Below are the code and all the weights of a small trained network. Each question names an input and a class and asks about switching units off, where a switched-off unit gives its printed mean instead of its output.

import numpy as np


def w(rows, s, z=0):
    codes = np.array(rows[::2]) - 128.0
    scale = np.full(codes.shape[1], s)
    scale[-1] = z or s
    return codes * scale


def f(y):
    return y / 2 * (1 + np.tanh(0.7978845608 * (y + 0.044715 * y**3)))


def log_softmax(a):
    a = a - a.max(-1, keepdims=True)
    return a - np.log(np.exp(a).sum(-1, keepdims=True))


def net(x, mask):
    res = np.array(x, float).reshape(1, 8) / 4 @ E
    y = f(res @ A[0][:, :-1].T + A[0][:, -1])
    res = res + np.where(mask, y, B[0][:, -1]) @ B[0][:, :-1]
    return log_softmax(res[-1] @ U[:, :-1].T + U[:, -1])


A, B = {}, {}
E = w([
[162,97,245],'x0',
[126,131,130],'x1',
[129,125,126],'x2',
[36,86,135],'x3',
[128,129,128],'x4',
[163,26,67],'x5',
[129,129,128],'x6',
[131,128,126],'x7',
],0.011)
A[0] = w([
[91,148,72,50],'neuron 1',
[109,140,97,78],'neuron 2',
[135,147,76,117],'neuron 3',
[168,89,114,94],'neuron 4',
[252,150,115,249],'neuron 5',
[141,107,174,97],'neuron 6',
[146,100,166,3],'neuron 7',
[85,82,120,154],'neuron 8',
[138,106,114,170],'neuron 9',
[165,91,87,81],'neuron 10',
[143,67,109,72],'neuron 11',
[52,71,140,115],'neuron 12',
[128,64,107,53],'neuron 13',
],0.019,0.0039)
B[0] = w([
[244,102,216,186],'neuron 1',
[200,96,163,152],'neuron 2',
[150,9,248,173],'neuron 3',
[132,194,158,172],'neuron 4',
[6,84,45,252],'neuron 5',
[200,101,112,178],'neuron 6',
[205,59,183,158],'neuron 7',
[77,114,86,196],'neuron 8',
[2,195,219,158],'neuron 9',
[142,168,140,188],'neuron 10',
[163,226,186,191],'neuron 11',
[109,128,7,221],'neuron 12',
[132,177,182,191],'neuron 13',
],0.0068,0.012)
U = w([
[179,77,153,86],'0',
[124,151,119,254],'1',
[103,131,82,78],'2',
[146,254,147,58],'3',
],0.019,0.0067)

Each question gives the input, the list of numbers given to net, and the class t.
The units are the neurons (one row each of A and B). Each row of codes is followed by its name. A weight is (code - 128) times the scale printed after its matrix; where a second scale follows, it is the last column's (A, B and U).
mask holds one flag per neuron, in row order. A switched-off neuron (its flag False) gives its mean, the last column of its row in B, instead of its output. The means were averaged over made-up inputs and are rounded, as every weight is.
A unit's drop is (log p(t) with every unit on - log p(t) with that unit switched off) / (log p(t) with every unit on - log p(t) with every unit switched off).
The circuit of an input: a set's keep is (log p(t) with only the set's units on - log p(t) with every unit switched off) / (log p(t) with every unit on - log p(t) with every unit switched off). Starting from the 12 units with the biggest drops (on a tie, the unit counted first), units are removed one at a time, each time the one whose removal leaves the highest keep (on an exact tie, the one counted first), for as long as the keep stays at least 0.8.
units of the circuit, in order: the units of the circuit, biggest drop first
most important unit: the unit with the biggest drop
k most important neurons: the k neurons with the biggest drops, biggest first
drop when u is switched off: that unit's drop, to one decimal
input [-2,-2,0,6,-5,8,4,8], class 3: 3 most important neurons	[neuron 11; neuron 13; neuron 5]
input [-7,-1,7,-2,0,-4,0,2], class 0: most important neuron	[neuron 3]
input [-7,2,3,5,-8,8,6,7], class 3: units of the circuit, in order	[neuron 11; neuron 13]
input [4,5,1,-5,6,8,-4,-1], class 3: units of the circuit, in order	[neuron 11; neuron 4]
input [8,0,5,-5,-1,-3,8,2], class 0: 2 most important neurons	[neuron 7; neuron 6]
input [6,-8,-8,1,8,7,7,-8], class 1: units of the circuit, in order	[neuron 1; neuron 3]
input [5,4,-4,8,2,-8,3,3], class 2: 2 most important neurons	[neuron 12; neuron 11]
input [1,6,-2,2,-4,5,-7,3], class 3: 2 most important neurons	[neuron 5; neuron 11]
input [2,0,4,6,-8,-1,-5,-2], class 2: units of the circuit, in order	[neuron 12; neuron 1]
input [8,3,-5,-1,-1,-7,3,3], class 0: units of the circuit, in order	[neuron 7; neuron 6]
input [4,4,-6,8,-3,-8,6,2], class 2: units of the circuit, in order	[neuron 12; neuron 11]
input [-7,-5,-5,3,-4,7,1,-5], class 0: 3 most important neurons	[neuron 3; neuron 1; neuron 2]
input [4,1,4,-3,-3,7,-6,-4], class 3: 2 most important neurons	[neuron 11; neuron 4]
input [-5,2,3,5,3,3,6,-2], class 0: most important unit	neuron 1
input [-3,-7,3,-3,4,0,-2,-8], class 0: 3 most important neurons	[neuron 12; neuron 3; neuron 8]
input [5,6,-7,-6,-3,-2,4,0], class 1: 3 most important neurons	[neuron 5; neuron 12; neuron 3]
input [-7,2,-3,-6,-8,0,-1,5], class 0: 2 most important neurons	[neuron 3; neuron 1]
input [3,4,-5,6,-3,2,-6,6], class 2: 3 most important neurons	[neuron 12; neuron 1; neuron 8]
input [0,5,-2,-6,-8,1,-5,6], class 2: drop when neuron 5 is switched off	0.6
input [3,-2,-7,8,-8,2,-2,0], class 2: units of the circuit, in order	[neuron 12]
input [-8,0,-1,3,5,6,0,2], class 0: drop when neuron 1 is switched off	0.3
input [3,-4,3,-7,-8,-3,0,-2], class 2: drop when neuron 5 is switched off	0.5
